Here is a tiny trained network, its code and every weight. The questions are about switching its units off for an input and a class, where a switched-off unit gives its printed mean instead of its output.

import numpy as np


def w(rows, s, z=0):
    codes = np.array(rows[::2]) - 128.0
    scale = np.full(codes.shape[1], s)
    scale[-1] = z or s
    return codes * scale


def norm(h):
    return h / np.sqrt((h * h).mean(-1, keepdims=True) + 1e-5)


def f(y):
    return np.maximum(y, 0)


def log_softmax(a):
    a = a - a.max(-1, keepdims=True)
    return a - np.log(np.exp(a).sum(-1, keepdims=True))


def net(x, mask):
    res = np.array(x, float).reshape(1, 4) / 4 @ E
    u = 0
    for l in range(4):
        y = f(norm(res) @ A[l][:, :-1].T + A[l][:, -1])
        res = res + np.where(mask[u : u + 7], y, B[l][:, -1]) @ B[l][:, :-1]
        u += 7
    return log_softmax(norm(res)[-1] @ U[:, :-1].T + U[:, -1])


A, B = {}, {}
E = w([
[189,81,173,31,3,147,135,132,98,102],'x0',
[85,167,173,98,121,87,152,177,188,71],'x1',
[50,147,122,84,125,60,47,204,20,193],'x2',
[92,41,127,224,68,146,147,199,127,125],'x3',
],0.0039)
A[0] = w([
[195,76,113,46,13,145,176,127,70,133,65],'0.n0',
[99,144,96,96,130,47,32,161,29,174,80],'0.n1',
[76,154,33,207,239,94,182,121,131,180,42],'0.n2',
[179,75,56,152,129,218,103,61,32,203,52],'0.n3',
[1,206,215,68,99,133,171,217,206,29,2],'0.n4',
[146,106,113,93,91,115,142,136,131,129,67],'0.n5',
[104,43,148,232,67,169,157,189,180,165,18],'0.n6',
],0.0037,0.0046)
B[0] = w([
[94,172,193,191,130,151,50,128,175,100,234],'0.n0',
[115,94,137,111,131,177,220,151,206,151,253],'0.n1',
[131,144,228,154,49,171,40,117,157,87,219],'0.n2',
[196,113,132,143,142,2,129,172,171,135,199],'0.n3',
[237,75,116,184,165,10,108,141,147,151,197],'0.n4',
[128,150,141,150,111,141,108,114,124,127,137],'0.n5',
[107,124,63,102,139,121,150,155,38,42,182],'0.n6',
],0.0054,0.0032)
A[1] = w([
[233,82,139,167,176,22,132,149,137,156,61],'1.n0',
[160,187,95,28,175,157,119,40,107,148,20],'1.n1',
[190,128,76,166,128,219,254,45,184,60,9],'1.n2',
[122,139,70,107,120,118,163,123,82,87,89],'1.n3',
[149,125,91,146,114,157,179,103,119,131,48],'1.n4',
[228,43,72,182,117,161,73,72,56,253,3],'1.n5',
[77,84,60,145,89,134,153,149,54,81,28],'1.n6',
],0.0042,0.003)
B[1] = w([
[127,158,65,104,75,96,124,107,174,119,213],'1.n0',
[118,125,100,156,135,131,182,137,54,60,189],'1.n1',
[103,68,163,76,160,152,170,177,157,226,253],'1.n2',
[98,151,106,137,93,143,120,130,162,115,132],'1.n3',
[125,111,146,136,140,126,113,142,131,150,137],'1.n4',
[168,133,182,127,162,2,128,176,179,103,177],'1.n5',
[136,121,88,136,142,163,165,123,104,82,162],'1.n6',
],0.0066,0.003)
A[2] = w([
[165,189,129,49,174,128,156,42,107,119,107],'2.n0',
[154,202,132,84,174,82,134,111,110,109,79],'2.n1',
[133,130,180,177,107,172,39,126,141,84,77],'2.n2',
[176,107,156,53,3,159,85,99,72,124,3],'2.n3',
[114,88,119,119,130,174,164,168,189,164,140],'2.n4',
[41,136,94,79,102,90,88,165,48,238,61],'2.n5',
[67,170,71,216,188,158,90,96,140,166,23],'2.n6',
],0.006,0.0037)
B[2] = w([
[58,40,87,219,90,139,154,227,66,96,231],'2.n0',
[148,44,99,189,75,108,131,180,92,106,214],'2.n1',
[97,227,90,75,149,153,105,80,125,101,195],'2.n2',
[116,175,200,255,203,189,40,110,186,99,209],'2.n3',
[105,189,116,59,132,112,114,95,60,174,255],'2.n4',
[216,47,147,94,219,206,251,49,198,176,221],'2.n5',
[183,147,246,131,106,188,47,133,135,54,185],'2.n6',
],0.0048,0.0036)
A[3] = w([
[97,123,153,93,130,143,132,140,121,253,88],'3.n0',
[147,103,155,99,42,167,105,110,117,118,89],'3.n1',
[64,83,68,206,58,142,168,161,71,106,2],'3.n2',
[80,196,7,96,50,121,121,37,132,109,114],'3.n3',
[108,119,94,114,162,147,131,158,45,85,117],'3.n4',
[45,185,93,78,98,112,128,118,79,174,63],'3.n5',
[122,117,114,129,133,120,102,108,119,135,107],'3.n6',
],0.0058,0.0028)
B[3] = w([
[145,161,107,63,91,145,174,101,151,117,255],'3.n0',
[100,161,117,171,253,131,117,113,121,148,186],'3.n1',
[129,136,90,150,149,146,159,116,71,83,239],'3.n2',
[116,191,92,48,62,151,155,92,120,86,146],'3.n3',
[122,157,101,119,76,147,142,121,101,99,202],'3.n4',
[144,187,113,103,67,105,110,120,145,79,134],'3.n5',
[141,130,141,125,130,127,141,144,127,122,129],'3.n6',
],0.0072,0.0027)
U = w([
[133,100,151,63,168,182,208,125,158,192,157],'0',
[112,172,199,173,149,179,11,120,147,98,163],'1',
[111,92,76,178,125,145,164,158,27,65,150],'2',
[179,113,117,144,118,7,109,147,178,131,163],'3',
[116,201,75,67,61,124,108,93,112,110,134],'4',
[100,133,110,108,108,121,65,91,66,164,33],'5',
[86,126,101,119,98,122,55,76,66,183,1],'6',
[85,131,98,104,107,121,44,78,49,196,14],'7',
],0.013,0.0066)

Each question gives the input, the list of numbers given to net, and the class t.
The units are the neurons (one row each of A and B). Each row of codes is followed by its name. A weight is (code - 128) times the scale printed after its matrix; where a second scale follows, it is the last column's (A, B and U).
mask holds one flag per neuron, layer by layer. A switched-off neuron (its flag False) gives its mean, the last column of its row in B, instead of its output. The means were averaged over made-up inputs and are rounded, as every weight is.
A unit's drop is (log p(t) with every unit on - log p(t) with that unit switched off) / (log p(t) with every unit on - log p(t) with every unit switched off).
The circuit of an input: a set's keep is (log p(t) with only the set's units on - log p(t) with every unit switched off) / (log p(t) with every unit on - log p(t) with every unit switched off). Starting from the 12 units with the biggest drops (on a tie, the unit counted first), units are removed one at a time, each time the one whose removal leaves the highest keep (on an exact tie, the one counted first), for as long as the keep stays at least 0.8.
circuit, biggest first: the units of the circuit, biggest drop first
most important unit: the unit with the biggest drop
top k neurons: the k neurons with the biggest drops, biggest first
k most important neurons of layer l: the k neurons of layer l with the biggest drops, biggest first
input [1,7,1,2], class 3: most important neuron of layer 0 => 0.n4
input [6,-7,3,-6], class 3: 2 most important neurons of layer 1 => 1.n5; 1.n6
input [-2,7,5,-8], class 2: top 2 neurons => 2.n0; 2.n1
input [-1,6,-5,0], class 3: 2 most important neurons of layer 2 => 2.n5; 2.n2
input [5,3,-7,-8], class 2: top 4 neurons => 2.n0; 1.n1; 0.n1; 2.n5
input [-5,6,2,3], class 3: top 2 neurons => 0.n4; 0.n0
input [6,4,7,-7], class 0: top 3 neurons => 2.n5; 0.n1; 0.n2
input [0,-7,7,-5], class 0: top 3 neurons => 2.n5; 0.n1; 0.n4
input [8,-1,7,6], class 1: top 3 neurons => 2.n3; 1.n2; 0.n0
input [2,-3,0,0], class 4: circuit, biggest first => 3.n3; 0.n0; 2.n2
input [-7,-8,4,1], class 3: top 4 neurons => 1.n5; 0.n3; 0.n0; 2.n3
input [-4,-2,0,4], class 1: top 2 neurons => 0.n2; 2.n6
input [5,-3,-4,3], class 1: top 2 neurons => 0.n0; 0.n1
input [6,6,5,-5], class 1: most important neuron of layer 1 => 1.n2
input [3,-8,2,-8], class 2: top 2 neurons => 1.n1; 2.n0
input [8,8,7,0], class 1: 2 most important neurons of layer 1 => 1.n2; 1.n5
input [0,-2,4,-6], class 2: 2 most important neurons of layer 1 => 1.n1; 1.n2
input [-6,-8,-1,-7], class 3: 3 most important neurons of layer 0 => 0.n3; 0.n6; 0.n2
input [7,-4,7,1], class 0: 2 most important neurons of layer 0 => 0.n2; 0.n1
input [7,-3,-2,-1], class 1: most important unit => 2.n3
